Here is a tiny trained network, its code and every weight. The questions are about switching its units off for an input and a class, where a switched-off unit gives its printed mean instead of its output.

import numpy as np


def w(rows, s, z=0):
    codes = np.array(rows[::2]) - 128.0
    scale = np.full(codes.shape[1], s)
    scale[-1] = z or s
    return codes * scale


def norm(h):
    return h / np.sqrt((h * h).mean(-1, keepdims=True) + 1e-5)


def f(y):
    return np.maximum(y, 0)


def log_softmax(a):
    a = a - a.max(-1, keepdims=True)
    return a - np.log(np.exp(a).sum(-1, keepdims=True))


def net(x, mask):
    res = np.array(x, float).reshape(1, 4) / 4 @ E
    u = 0
    for l in range(4):
        y = f(norm(res) @ A[l][:, :-1].T + A[l][:, -1])
        res = res + np.where(mask[u : u + 13], y, B[l][:, -1]) @ B[l][:, :-1]
        u += 13
    return log_softmax(norm(res)[-1] @ U[:, :-1].T + U[:, -1])


A, B = {}, {}
E = w([
[31,22,21,157,126,255,152,172,210,231,125,137],'x0',
[99,126,130,206,168,65,103,214,80,12,188,159],'x1',
[163,189,133,95,147,207,130,62,227,27,161,198],'x2',
[49,212,84,177,54,195,137,254,89,148,55,30],'x3',
],0.0041)
A[0] = w([
[85,151,90,150,95,146,127,191,44,137,101,107,106],'0.n0',
[158,116,162,122,175,86,109,130,109,152,117,164,3],'0.n1',
[62,129,99,111,112,144,153,128,141,152,115,83,139],'0.n2',
[100,86,148,106,136,166,124,73,119,218,122,117,116],'0.n3',
[162,140,149,137,135,88,80,113,102,74,120,121,51],'0.n4',
[168,189,176,118,146,106,99,109,106,62,153,137,38],'0.n5',
[167,116,157,111,167,142,117,2,137,137,136,193,122],'0.n6',
[129,108,154,142,160,64,107,126,70,119,152,127,133],'0.n7',
[122,163,93,83,143,137,120,147,107,136,138,101,58],'0.n8',
[79,72,84,167,142,175,129,145,158,153,160,165,46],'0.n9',
[152,127,143,69,138,145,125,74,155,159,116,123,26],'0.n10',
[158,101,127,116,175,79,114,159,114,102,155,157,46],'0.n11',
[138,176,133,119,155,142,137,161,89,167,123,128,61],'0.n12',
],0.0063,0.0037)
B[0] = w([
[154,67,198,223,100,172,78,83,243,127,122,108,243],'0.n0',
[51,79,83,86,129,72,144,145,163,154,137,152,155],'0.n1',
[95,132,96,186,121,111,90,115,143,197,78,155,215],'0.n2',
[162,199,81,53,113,38,130,156,72,228,74,183,209],'0.n3',
[87,103,167,134,116,152,199,116,83,123,113,201,177],'0.n4',
[83,137,169,103,77,218,212,182,109,78,25,200,199],'0.n5',
[181,88,145,218,100,89,78,106,245,133,207,4,254],'0.n6',
[119,60,152,105,130,17,118,98,133,153,144,136,207],'0.n7',
[118,112,118,213,117,122,118,72,105,124,113,138,139],'0.n8',
[136,135,117,100,164,217,128,207,99,96,89,214,216],'0.n9',
[253,178,73,148,133,132,226,129,86,109,134,118,172],'0.n10',
[118,94,171,163,116,79,155,84,128,131,106,27,178],'0.n11',
[167,170,198,162,138,134,126,165,163,166,133,118,146],'0.n12',
],0.0043,0.0057)
A[1] = w([
[186,142,97,70,147,153,166,8,149,68,149,124,77],'1.n0',
[103,154,122,172,171,91,53,156,62,93,147,56,73],'1.n1',
[182,145,49,123,196,151,10,117,160,106,208,114,14],'1.n2',
[117,78,84,166,145,180,75,204,150,112,146,155,43],'1.n3',
[113,88,58,23,186,123,61,99,115,191,195,118,44],'1.n4',
[118,140,89,2,172,35,150,143,29,158,217,120,3],'1.n5',
[77,186,99,147,100,124,104,151,75,112,105,61,84],'1.n6',
[144,102,138,182,185,53,142,154,94,104,132,109,110],'1.n7',
[64,89,115,134,146,184,187,121,161,61,184,168,77],'1.n8',
[117,177,181,37,115,126,130,121,28,140,71,192,77],'1.n9',
[153,237,156,71,186,139,128,133,62,33,175,142,116],'1.n10',
[86,195,42,92,156,240,90,93,189,142,111,110,130],'1.n11',
[157,86,199,151,134,63,104,166,61,108,139,132,111],'1.n12',
],0.0052,0.0026)
B[1] = w([
[169,79,198,134,125,185,118,159,183,151,237,131,201],'1.n0',
[197,52,191,75,153,143,109,126,194,112,157,89,160],'1.n1',
[84,164,188,223,70,201,198,179,220,110,126,132,163],'1.n2',
[105,133,98,73,200,134,129,176,75,89,114,120,229],'1.n3',
[197,225,85,169,58,152,173,151,118,87,85,68,163],'1.n4',
[241,169,27,167,90,116,131,120,232,153,78,98,154],'1.n5',
[142,157,147,133,119,108,76,84,144,121,153,97,168],'1.n6',
[122,88,132,140,124,62,123,72,128,137,179,134,210],'1.n7',
[91,113,145,77,129,25,101,99,87,200,160,119,192],'1.n8',
[144,123,87,173,141,192,224,154,103,34,116,135,169],'1.n9',
[93,61,19,168,104,197,234,174,103,203,30,174,164],'1.n10',
[82,78,129,48,158,47,92,109,124,157,211,78,253],'1.n11',
[110,80,172,1,99,83,174,116,170,121,172,140,231],'1.n12',
],0.0046,0.0042)
A[2] = w([
[29,60,127,166,157,171,93,243,140,108,161,134,86],'2.n0',
[60,175,77,119,168,133,134,139,183,111,115,185,167],'2.n1',
[70,185,161,83,102,147,146,150,70,62,80,141,105],'2.n2',
[84,238,82,128,118,153,93,117,114,48,95,114,3],'2.n3',
[125,119,122,52,143,75,116,93,146,122,162,137,91],'2.n4',
[48,143,93,74,160,107,92,185,95,162,76,64,134],'2.n5',
[86,155,170,131,112,144,164,168,50,35,29,163,61],'2.n6',
[117,76,2,101,159,98,153,141,146,185,74,96,156],'2.n7',
[88,115,85,145,152,143,172,196,28,62,70,177,75],'2.n8',
[66,139,28,128,215,206,141,211,88,140,109,175,18],'2.n9',
[209,166,157,136,135,172,222,158,147,64,126,184,109],'2.n10',
[117,119,82,191,114,180,82,169,83,151,37,128,91],'2.n11',
[158,109,152,164,140,63,117,115,93,116,151,102,40],'2.n12',
],0.0055,0.003)
B[2] = w([
[192,177,77,85,198,135,95,100,35,46,145,178,255],'2.n0',
[106,122,163,101,145,101,125,132,53,119,141,148,189],'2.n1',
[123,108,92,195,138,83,189,150,94,121,107,118,157],'2.n2',
[87,133,215,172,161,44,140,168,130,69,235,123,139],'2.n3',
[126,197,130,145,108,157,120,156,97,79,114,100,183],'2.n4',
[77,155,189,133,153,192,115,124,119,126,156,171,220],'2.n5',
[120,67,42,180,71,112,219,46,81,155,31,68,167],'2.n6',
[159,104,54,130,102,142,81,143,58,186,130,152,249],'2.n7',
[142,71,70,168,42,131,179,43,156,205,49,131,180],'2.n8',
[48,130,85,25,188,254,63,165,41,155,176,238,222],'2.n9',
[105,73,97,146,91,214,156,149,142,164,128,72,184],'2.n10',
[71,150,118,131,173,211,96,88,194,83,139,166,211],'2.n11',
[106,144,117,84,116,102,136,230,96,135,119,167,171],'2.n12',
],0.0053,0.0055)
A[3] = w([
[163,111,59,72,191,108,185,60,138,184,63,130,29],'3.n0',
[71,113,113,177,70,156,118,113,119,202,87,122,87],'3.n1',
[206,186,59,104,134,75,152,65,98,164,63,124,53],'3.n2',
[156,124,164,105,195,71,130,109,116,40,173,166,3],'3.n3',
[147,103,155,69,158,108,154,120,194,38,218,115,133],'3.n4',
[95,209,70,152,131,203,174,135,158,159,158,192,104],'3.n5',
[141,111,148,111,107,90,90,188,106,182,94,69,58],'3.n6',
[129,89,176,74,171,3,115,89,154,14,190,194,17],'3.n7',
[222,70,227,120,90,82,169,176,140,94,115,52,106],'3.n8',
[93,84,142,149,116,166,132,143,187,176,131,167,51],'3.n9',
[96,229,198,167,164,207,93,76,181,45,130,91,63],'3.n10',
[53,111,186,84,66,119,124,134,47,185,45,132,105],'3.n11',
[33,116,97,210,154,122,118,201,113,84,189,132,98],'3.n12',
],0.0052,0.0025)
B[3] = w([
[207,106,102,156,93,103,99,172,110,57,131,141,164],'3.n0',
[88,181,157,138,178,69,116,114,153,61,123,135,198],'3.n1',
[222,110,42,105,53,130,98,247,93,52,153,135,163],'3.n2',
[50,81,188,51,173,78,149,148,150,130,123,103,184],'3.n3',
[98,137,196,83,184,152,169,120,104,99,174,100,232],'3.n4',
[89,91,168,98,165,68,146,81,88,126,129,154,212],'3.n5',
[104,184,141,143,90,117,76,91,181,145,126,148,163],'3.n6',
[89,201,169,125,142,55,141,245,2,31,147,54,246],'3.n7',
[39,97,74,81,193,155,114,92,150,167,131,216,253],'3.n8',
[115,79,187,71,92,116,137,101,139,163,137,133,163],'3.n9',
[247,215,79,182,78,135,147,228,105,98,128,73,170],'3.n10',
[103,137,184,174,226,153,159,73,172,93,109,124,200],'3.n11',
[186,169,135,90,121,130,159,160,48,93,133,105,191],'3.n12',
],0.0056,0.0053)
U = w([
[90,83,104,180,90,144,226,75,113,89,31,130,133],'0',
[43,150,186,156,132,100,66,53,206,210,74,126,5],'1',
[222,98,49,98,45,56,95,155,127,174,129,134,106],'2',
[92,103,212,87,170,52,159,157,87,47,199,109,242],'3',
[192,88,165,99,119,228,167,78,247,143,200,113,96],'4',
[160,206,151,208,107,168,86,160,150,79,93,64,51],'5',
[81,134,70,76,178,216,56,135,58,166,121,211,198],'6',
],0.012,0.0016)

Each question gives the input, the list of numbers given to net, and the class t.
The units are the neurons (one row each of A and B). Each row of codes is followed by its name. A weight is (code - 128) times the scale printed after its matrix; where a second scale follows, it is the last column's (A, B and U).
mask holds one flag per neuron, layer by layer. A switched-off neuron (its flag False) gives its mean, the last column of its row in B, instead of its output. The means were averaged over made-up inputs and are rounded, as every weight is.
A unit's drop is (log p(t) with every unit on - log p(t) with that unit switched off) / (log p(t) with every unit on - log p(t) with every unit switched off).
The circuit of an input: a set's keep is (log p(t) with only the set's units on - log p(t) with every unit switched off) / (log p(t) with every unit on - log p(t) with every unit switched off). Starting from the 12 units with the biggest drops (on a tie, the unit counted first), units are removed one at a time, each time the one whose removal leaves the highest keep (on an exact tie, the one counted first), for as long as the keep stays at least 0.8.
units of the circuit, in order: the units of the circuit, biggest drop first
most important unit: the unit with the biggest drop
k most important neurons: the k neurons with the biggest drops, biggest first
top k neurons in layer l: the k neurons of layer l with the biggest drops, biggest first
drop of u: that unit's drop, to one decimal
input [-8,-8,-3,5], class 0: units of the circuit, in order : (0.n6 1.n9 2.n6)
input [1,-1,4,8], class 5: units of the circuit, in order : (0.n0 2.n9)
input [-1,-5,4,3], class 2: most important unit : 0.n0
input [-3,-1,-5,7], class 5: units of the circuit, in order : (1.n11 0.n0)
input [3,-8,6,8], class 1: units of the circuit, in order : (2.n0 2.n9 3.n1)
input [3,-6,7,2], class 4: 4 most important neurons : (1.n0 2.n0 0.n5 0.n6)
input [-2,0,6,-5], class 4: units of the circuit, in order : (2.n10 1.n11 1.n0)
input [-1,-1,6,8], class 5: 3 most important neurons : (3.n10 0.n9 0.n0)
input [6,-5,6,-2], class 4: 2 most important neurons : (0.n6 1.n0)
input [0,0,5,7], class 5: 3 most important neurons : (3.n10 0.n0 0.n9)
input [-2,5,1,1], class 0: 2 most important neurons : (0.n5 0.n6)
input [-3,-6,-6,1], class 2: 3 most important neurons : (0.n3 3.n2 0.n5)
input [4,-7,-8,2], class 1: 2 most important neurons : (2.n0 0.n0)
input [5,0,-2,-8], class 2: most important unit : 0.n3
input [2,8,5,0], class 6: top 2 neurons in layer 1 : (1.n10 1.n8)
input [-3,3,-3,8], class 5: 2 most important neurons : (0.n0 3.n10)
input [-6,-1,7,-6], class 4: top 3 neurons in layer 2 : (2.n10 2.n0 2.n1)
input [-8,-2,-3,-1], class 0: 3 most important neurons : (0.n5 1.n9 0.n0)
input [-7,-8,6,3], class 4: 2 most important neurons : (1.n0 0.n6)
input [-5,-5,4,-1], class 4: most important unit : 0.n6
input [-3,-1,-2,5], class 5: top 3 neurons in layer 0 : (0.n0 0.n7 0.n6)
input [4,-6,-4,4], class 1: top 2 neurons in layer 2 : (2.n0 2.n9)
input [-3,-2,-7,1], class 1: drop of 2.n0 : 0.1
input [-7,1,-3,4], class 0: drop of 0.n5 : 0.6
input [-2,-2,-3,6], class 5: drop of 3.n10 : 0.3
input [-1,-5,-4,2], class 1: drop of 2.n0 : 0.4
input [3,-3,-1,-2], class 2: most important unit : 0.n5
